What each symbol does to the items:
ni: sufu->fumi, vudi->fibe, limo->tege, goze->gugu, gupa->fiso, pase->tapu, zake->noni, lada->gape, goda->zome, reta->vibi, puma->geti, rugu->pogi, noni->balu, lepu->ledi, pani->dugo, luga->dala, sabo->doge, dunu->vega, pufe->magi, batu->feve, geti->rugu, gape->fofi, geni->nipi, suza->gima, kogu->fomu, zuva->bare, nipi->bode, gima->goda, zini->mumo, zudi->gupi, taka->pufe, mumo->limo, doge->nupi, ruba->zuva, magi->sene, balu->puni, bibu->luga, tege->loki, fibe->ruba, gugu->vivo, bazi->zana, puni->nugo, luzi->pige, soza->supa, bufe->goze, tapu->luzi, nugo->bazi, desi->lada, bare->gupa, zana->puma, vivo->reta, fiso->dunu, vega->pase, gupi->befe, muba->zake, dala->kogu, kule->lepu, nazo->sabo, dugo->vudi, fela->soza, piba->zini, mebi->bibu, fumi->nazo, sefe->batu, supa->livi, pabo->gadi, potu->sufu, fomu->kule, befe->mebi, fofi->piba, pobo->vutu, vibi->taka, ledi->desi, gadi->fela, bode->moda, nupi->muba, pogi->suza, loki->sefe, sene->pabo, dopo->geni, feve->potu, pige->zudi, livi->pobo, vutu->pani, zome->dopo, moda->bufe
bu: sufu->nupi, vudi->gupa, limo->feve, goze->taka, gupa->tapu, pase->gupi, zake->bazi, lada->mumo, goda->bode, reta->sene, puma->gima, rugu->zome, noni->zana, lepu->fofi, pani->zuva, luga->lepu, sabo->noni, dunu->pige, pufe->fela, batu->nazo, geti->goda, gape->limo, geni->goze, suza->geni, kogu->desi, zuva->vega, nipi->gugu, gima->nipi, zini->sefe, zudi->luga, taka->gadi, mumo->batu, doge->balu, ruba->dunu, magi->soza, balu->puma, bibu->kule, tege->potu, fibe->fiso, gugu->pufe, bazi->pogi, puni->geti, luzi->mebi, soza->pani, bufe->vibi, tapu->befe, nugo->rugu, desi->zini, bare->pase, zana->suza, vivo->magi, fiso->luzi, vega->zudi, gupi->dala, muba->nugo, dala->ledi, kule->gape, nazo->zake, dugo->bare, fela->vutu, piba->loki, mebi->fomu, fumi->muba, sefe->fumi, supa->dugo, pabo->livi, potu->doge, fomu->lada, befe->kogu, fofi->tege, pobo->fibe, vibi->pabo, ledi->piba, gadi->pobo, bode->vivo, nupi->puni, pogi->dopo, loki->sufu, sene->supa, dopo->bufe, feve->sabo, pige->bibu, livi->vudi, vutu->ruba, zome->moda, moda->reta
pu: sufu->zini, vudi->gadi, limo->lepu, goze->gima, gupa->pobo, pase->vudi, zake->feve, lada->bibu, goda->nugo, reta->dopo, puma->nupi, rugu->zake, noni->potu, lepu->gupi, pani->sene, luga->pase, sabo->tege, dunu->pani, pufe->bode, batu->gape, geti->muba, gape->luga, geni->puma, suza->balu, kogu->luzi, zuva->supa, nipi->geti, gima->puni, zini->fomu, zudi->bare, taka->nipi, mumo->kule, doge->loki, ruba->soza, magi->moda, balu->sufu, bibu->vega, tege->ledi, fibe->fela, gugu->goda, bazi->sabo, puni->fumi, luzi->ruba, soza->reta, bufe->suza, tapu->fibe, nugo->nazo, desi->mebi, bare->livi, zana->doge, vivo->zome, fiso->vutu, vega->dugo, gupi->gupa, muba->batu, dala->tapu, kule->zudi, nazo->limo, dugo->pabo, fela->vivo, piba->kogu, mebi->dunu, fumi->mumo, sefe->lada, supa->vibi, pabo->goze, potu->piba, fomu->pige, befe->fiso, fofi->dala, pobo->pufe, vibi->geni, ledi->befe, gadi->gugu, bode->rugu, nupi->sefe, pogi->noni, loki->desi, sene->bufe, dopo->zana, feve->fofi, pige->zuva, livi->taka, vutu->magi, zome->bazi, moda->pogi
ki: sufu->loki, vudi->livi, limo->gape, goze->geni, gupa->vudi, pase->bare, zake->nazo, lada->fomu, goda->geti, reta->moda, puma->balu, rugu->nugo, noni->sabo, lepu->luga, pani->soza, luga->zudi, sabo->feve, dunu->ruba, pufe->gugu, batu->mumo, geti->puni, gape->kule, geni->suza, suza->zana, kogu->befe, zuva->pani, nipi->gima, gima->puma, zini->desi, zudi->vega, taka->goze, mumo->lada, doge->potu, ruba->vutu, magi->vivo, balu->doge, bibu->pige, tege->fofi, fibe->pobo, gugu->nipi, bazi->zake, puni->nupi, luzi->fiso, soza->magi, bufe->dopo, tapu->gupa, nugo->muba, desi->kogu, bare->dugo, zana->noni, vivo->bode, fiso->fibe, vega->zuva, gupi->pase, muba->fumi, dala->gupi, kule->bibu, nazo->batu, dugo->supa, fela->pufe, piba->ledi, mebi->luzi, fumi->sefe, sefe->zini, supa->sene, pabo->vibi, potu->tege, fomu->mebi, befe->tapu, fofi->lepu, pobo->gadi, vibi->bufe, ledi->dala, gadi->taka, bode->goda, nupi->sufu, pogi->bazi, loki->piba, sene->reta, dopo->pogi, feve->limo, pige->dunu, livi->pabo, vutu->fela, zome->rugu, moda->zome
gu: sufu->potu, vudi->dugo, limo->mumo, goze->bufe, gupa->bare, pase->vega, zake->muba, lada->desi, goda->gima, reta->vivo, puma->zana, rugu->geti, noni->zake, lepu->kule, pani->vutu, luga->bibu, sabo->nazo, dunu->fiso, pufe->taka, batu->sefe, geti->puma, gape->lada, geni->dopo, suza->pogi, kogu->dala, zuva->ruba, nipi->geni, gima->suza, zini->piba, zudi->pige, taka->vibi, mumo->zini, doge->sabo, ruba->fibe, magi->pufe, balu->noni, bibu->mebi, tege->limo, fibe->vudi, gugu->goze, bazi->nugo, puni->balu, luzi->tapu, soza->fela, bufe->moda, tapu->pase, nugo->puni, desi->ledi, bare->zuva, zana->bazi, vivo->gugu, fiso->gupa, vega->dunu, gupi->zudi, muba->nupi, dala->luga, kule->fomu, nazo->fumi, dugo->pani, fela->gadi, piba->fofi, mebi->befe, fumi->sufu, sefe->loki, supa->soza, pabo->sene, potu->feve, fomu->kogu, befe->gupi, fofi->gape, pobo->livi, vibi->reta, ledi->lepu, gadi->pabo, bode->nipi, nupi->doge, pogi->rugu, loki->tege, sene->magi, dopo->zome, feve->batu, pige->luzi, livi->supa, vutu->pobo, zome->goda, moda->bode
za: sufu->balu, vudi->pase, limo->nazo, goze->pabo, gupa->gupi, pase->luga, zake->rugu, lada->sefe, goda->gugu, reta->soza, puma->geni, rugu->bode, noni->pogi, lepu->limo, pani->dunu, luga->gape, sabo->bazi, dunu->mebi, pufe->pobo, batu->muba, geti->nipi, gape->batu, geni->vibi, suza->bufe, kogu->piba, zuva->pige, nipi->taka, gima->goze, zini->sufu, zudi->kule, taka->livi, mumo->fumi, doge->zana, ruba->luzi, magi->vutu, balu->suza, bibu->lada, tege->sabo, fibe->tapu, gugu->gadi, bazi->zome, puni->gima, luzi->kogu, soza->ruba, bufe->sene, tapu->dala, nugo->goda, desi->loki, bare->zudi, zana->dopo, vivo->fela, fiso->befe, vega->bibu, gupi->lepu, muba->geti, dala->fofi, kule->mumo, nazo->nugo, dugo->vega, fela->fibe, piba->potu, mebi->desi, fumi->puni, sefe->nupi, supa->zuva, pabo->dugo, potu->noni, fomu->zini, befe->ledi, fofi->feve, pobo->gupa, vibi->supa, ledi->tege, gadi->vudi, bode->pufe, nupi->puma, pogi->moda, loki->doge, sene->pani, dopo->reta, feve->zake, pige->fomu, livi->bare, vutu->fiso, zome->vivo, moda->magi

The rows follow the links: the fewer symbols apart two items are, the more alike their rows tend to be.

Each row is also shifted at random along 5 hidden directions that mean nothing.

Some items, each with a row of numbers:
gape: -25 -9 -5 +28 +21 -4 -1 +11 -22 -4 -11 +42 +4 -19 +12 +29 +11 -10 -3 +21 +19 -6 +8 -24 -29 +2 -5 +12 +23 +31 +18 -14 -26 -5 -15 -6 -8 +18 -59 +42 -25
gadi: +78 +2 +30 +10 -1 +10 -20 +5 +32 +2 -4 -17 -9 +10 +10 -8 -15 +14 +3 -29 -29 -21 -19 +15 +22 +31 -8 +9 -6 -41 -7 +13 +49 +22 +13 +4 +1 -6 +1 -34 +56
pige: +77 +15 -49 +20 +6 +10 +27 -6 -10 -21 +20 +8 +10 -20 +1 +6 +27 +19 -3 -11 +30 +10 -20 -20 +5 -33 -21 +17 +13 -6 -6 -1 -15 -9 +39 -9 +9 -5 +10 -21 -17
tapu: -40 -23 +6 +15 +7 +63 +17 +7 -11 +8 +11 -34 +42 -29 +15 +12 +22 -31 +41 -11 +37 -20 -18 -17 +3 +17 +5 +24 +11 -1 +34 +15 +7 -38 +19 +20 +27 +23 -53 -30 -18
noni: +34 -1 +32 -40 -16 -3 +11 -3 -13 +19 -15 -19 +20 +14 +1 -15 -5 -4 -16 +24 -17 +11 +18 +15 -18 +9 +37 -15 -29 +1 +11 +19 +4 +2 -24 -3 -30 -11 +10 +3 +19
dugo: +4 0 -31 +26 +12 +45 +19 -2 +11 -17 -3 +13 -11 +11 +16 +21 -10 +30 -19 -18 -18 -6 -12 -20 +13 +36 -12 +24 -10 -20 +21 -24 +34 +37 +39 -10 -10 +7 -49 -9 +11
sabo: +19 +15 +23 -24 -8 -25 -1 +4 -19 +15 -26 +17 +3 +8 -4 -4 +1 +14 -38 +33 -18 +1 +15 +0 -22 +2 +27 -9 -23 -6 +21 +12 -4 +12 -24 -17 -39 -16 -43 +21 +20
fofi: +52 -16 -24 +39 +38 +31 +39 +7 -24 -23 -17 +61 -2 +2 +46 +48 -6 +11 -40 +23 -1 +24 +29 -26 -50 +31 -9 +21 +15 +52 +8 -38 -11 +43 -4 -18 -46 +25 -15 +65 -3
kogu: -33 -3 +48 +11 +32 +15 +18 +26 -15 -39 -15 +5 +24 -19 +55 -2 +18 -23 -29 +2 +22 +14 -4 +12 -39 -10 -8 +26 +48 -2 -5 +49 +20 +22 -21 -10 -32 +3 +34 +5 +125
pobo: -89 +2 +52 +4 -12 +9 -46 +13 +22 +22 -5 -41 +10 -18 -9 -16 +5 -18 +40 -23 -1 -54 -40 +8 +35 +12 +5 +14 +2 -60 +21 +41 +41 -26 +2 +19 +32 -4 -65 -52 +35
fiso: +29 +40 +6 +2 +16 -5 +22 +17 +5 -57 -12 +13 +2 +1 +26 -17 +13 +37 -70 -16 -5 +14 -32 +6 +1 -20 -20 +24 +18 -65 +4 +40 +44 +58 +25 -37 -41 -27 -9 -36 +147
fumi: -8 +6 -13 -6 -1 -18 +2 +1 -23 +14 -21 +43 -6 +9 -14 +20 -4 +20 -32 +39 -14 +0 +20 -23 -22 +12 +20 -6 -25 +19 +34 -27 -24 +12 -15 -17 -30 +2 -91 +45 -40
feve: -34 +3 +19 -1 +10 -3 +11 +3 -22 +4 -28 +34 -3 +3 +27 +17 -2 +9 -39 +32 -15 +12 +17 -4 -41 +8 +19 +8 -3 +22 -1 +4 +1 +26 -28 -15 -49 -3 +5 +48 +27
gima: +57 -6 -51 -26 -19 -35 -8 -12 +10 +11 +20 -3 -15 +25 -66 -9 -18 +1 +17 +3 +0 +9 +24 -2 +28 0 -3 -44 -32 +19 +23 -52 -43 -18 +8 +5 +35 +4 -57 -2 -107
lada: +14 -14 +11 +25 +9 +6 -8 +7 -22 +24 +4 +11 +22 -36 +4 +21 +27 -27 +37 +14 +31 -21 -3 -20 -17 -6 +2 +12 +18 +28 +6 +4 -32 -45 -12 +16 +18 +19 -36 +18 -56
suza: +99 -4 -43 -25 -11 -16 +14 -13 +8 -3 +14 -3 -12 +34 -36 -10 -24 +10 -7 +3 -12 +30 +31 +8 +11 +7 -1 -36 -28 +22 +4 -42 -24 +10 +7 -3 +5 0 +10 +3 -54
goze: -68 -15 +16 -9 -6 -22 -39 +3 +30 +4 +8 -20 -20 +16 -29 -14 -23 -27 +33 -17 -6 -12 +5 +21 +29 +13 -9 -24 +5 -4 +3 -12 +3 -11 -13 +19 +38 +10 -15 -10 -16
mebi: -43 -6 +21 +13 +27 +26 +24 +23 -15 -36 -6 +3 +27 -18 +39 +4 +16 -21 -17 -3 +29 +10 -7 -4 -22 -2 -9 +23 +39 -2 +18 +29 +13 +14 -1 -6 -16 +10 -18 -4 +80
bare: +95 +41 -38 +13 +2 -7 +18 -1 +6 -34 +5 +16 -7 -1 +0 -8 +16 +53 -41 -19 -4 +4 -32 -10 +17 -28 -23 +18 -2 -54 -5 +9 +16 +34 +48 -28 -15 -24 -11 -37 +49
batu: -13 -4 +45 -2 -14 -3 -16 -5 -21 +52 -10 -9 +22 -26 +11 +6 +18 -18 +28 +25 +1 -23 +1 -2 -23 -8 +33 +6 -7 +15 -12 +29 -15 -44 -35 +18 -4 0 +24 +17 -32
fela: -84 +1 -8 +20 +16 +0 -15 +11 +28 -28 -13 +27 -36 +22 +0 +11 -27 +19 -25 -16 -26 -12 -11 -4 +19 +33 -19 +7 +2 -29 +19 -26 +37 +51 +14 -13 -6 +6 -75 +6 +39
pabo: -50 +19 -13 +11 -14 -35 -40 -10 +32 +1 +11 +1 -40 +4 -24 -12 -7 +18 +15 -26 -16 -21 -25 +9 +42 -22 -23 -3 +4 -30 -35 -4 +11 +0 +13 +4 +30 -14 +35 -18 -6
gupi: -29 +2 -19 +17 +22 +19 +28 +9 -14 -38 +4 +14 +12 -14 +20 +8 +19 -1 -17 -4 +30 +13 -12 -16 -10 -16 -19 +20 +30 0 +8 +8 -3 +9 +16 -11 -5 +5 -10 -2 +34
geni: +67 +12 +20 -36 -14 -61 -36 +6 +26 -5 +6 -23 -10 +21 -45 -39 -17 -9 +3 -12 -8 -2 +4 +30 +31 -13 -8 -37 -10 -33 +8 +8 -5 -1 -12 +2 +19 -15 -29 -34 +22

Start, symbols taken left to right, then the item you end at.
Answers are names.
+17 -4 +20 -32 -14 +11 +20 -7 -17 +21 -15 -12 +14 +14 +7 -5 -9 +1 -16 +25 -17 +19 +24 +10 -25 +11 +36 -11 -28 +17 +2 +7 0 +4 -22 -3 -33 -7 +36 +16 +3
gu ki bu za ki -> puni
+59 -28 +35 -34 -15 +41 +21 -1 -15 +38 -14 -37 +36 +12 +5 -1 -14 -20 +10 +21 -12 +3 +28 +9 -20 +46 +43 -14 -39 +20 +32 +4 +5 -15 -22 +13 -17 +12 -17 +0 -19
ki ki pu gu -> fofi
+34 +19 +11 -10 -22 -31 -15 -15 -20 +41 -5 +8 +4 -18 -9 -3 +21 +11 +6 +24 -3 -9 +0 -4 -15 -36 +23 -4 -16 +11 -29 +18 -28 -33 -19 +1 -8 -19 +43 +16 -44
pu bu za gu ki -> feve
-15 +12 +16 -13 -21 -52 -52 -8 +34 +12 +18 -29 -28 +2 -34 -35 -6 -11 +38 -28 -8 -18 -17 +33 +42 -34 -16 -23 +5 -24 -45 +17 0 -25 -5 +19 +47 -16 +73 -31 -5
ki ki bu ni -> moda
+68 +5 +19 -23 -12 -3 +9 0 -20 +24 -21 +5 +15 +8 -1 +1 -4 +10 -23 +30 -20 +2 +17 -3 -22 +15 +33 -10 -33 +4 +23 +4 -6 +3 -18 -10 -34 -8 -37 +14 -6
ki ki ni pu -> desi
+9 +14 -39 +15 +7 +23 +27 -2 -6 -25 +13 +5 +6 -11 +9 +6 +20 +21 -13 -13 +18 +8 -21 -18 +7 -18 -18 +19 +10 -15 +0 +2 +4 +6 +39 -13 +2 -3 +1 -19 +9
gu gu pu pu -> magi
+27 +1 +28 -35 -30 -14 -12 -7 -17 +50 -5 -28 +24 -7 -25 -14 +9 -11 +19 +24 -3 -15 +9 +5 -4 -6 +40 -18 -34 +2 +13 +17 -18 -43 -24 +12 +2 -10 -23 -7 -48
ki za ki ki za -> balu
-13 -14 -49 +31 +16 +70 +34 0 0 -16 +1 +13 +2 +4 +15 +33 -5 +21 -7 -12 +0 -1 -7 -32 +6 +43 -8 +27 -8 +0 +40 -39 +22 +25 +45 -7 -3 +21 -73 -2 -25
ni za ki pu za -> vega
-61 -6 +32 +20 +39 +7 +12 +34 -17 -44 -21 +31 +17 -14 +38 +12 +11 -20 -36 +11 +22 +7 +0 -6 -34 +7 -11 +21 +44 +2 +33 +19 +9 +28 -20 -15 -30 +14 -71 +20 +92
gu gu pu za pu -> tapu
+43 +2 -10 +15 +5 +0 -10 -4 +32 -16 +3 +7 -34 +24 +4 0 -26 +22 -8 -25 -32 0 -3 +10 +19 +21 -23 +1 -3 -16 -21 -21 +31 +39 +17 -3 +1 -1 +34 -4 +25
ki pu za -> vivo
-7 +22 +4 +4 -1 -45 -13 -3 -20 +9 -11 +38 -10 -15 +2 +5 +17 +15 -21 +26 0 -1 -1 -7 -23 -38 +7 +4 +5 +9 -26 +13 -26 -3 -22 -13 -22 -15 +26 +34 -5
ni gu ni ki za -> sufu
-65 +7 -8 +15 +12 -16 -23 +4 +33 -28 -6 +21 -45 +24 -4 -1 -26 +18 -20 -21 -27 -4 -8 +9 +24 +17 -26 +0 +6 -22 -7 -21 +31 +46 +10 -9 -1 -2 -12 +4 +40
bu za ni pu ni za -> gupa
+21 +23 -2 +17 +15 -51 -18 +14 -16 -14 -1 +39 +1 -27 -11 +3 +30 +2 -10 +12 +28 -8 -12 -15 -9 -43 -18 +7 +30 -6 +4 +12 -33 -15 -7 -14 +2 -6 -55 +10 +4
za ni za ki bu -> doge
+8 -26 +6 -11 -6 +4 -18 -3 +25 +12 +13 -32 -8 +19 -20 -10 -27 -29 +41 -18 -8 -4 +15 +19 +22 +23 -5 -24 -7 +14 -3 -18 +0 -17 -7 +25 +36 +15 +20 -12 -35
pu bu pu za pu -> zana
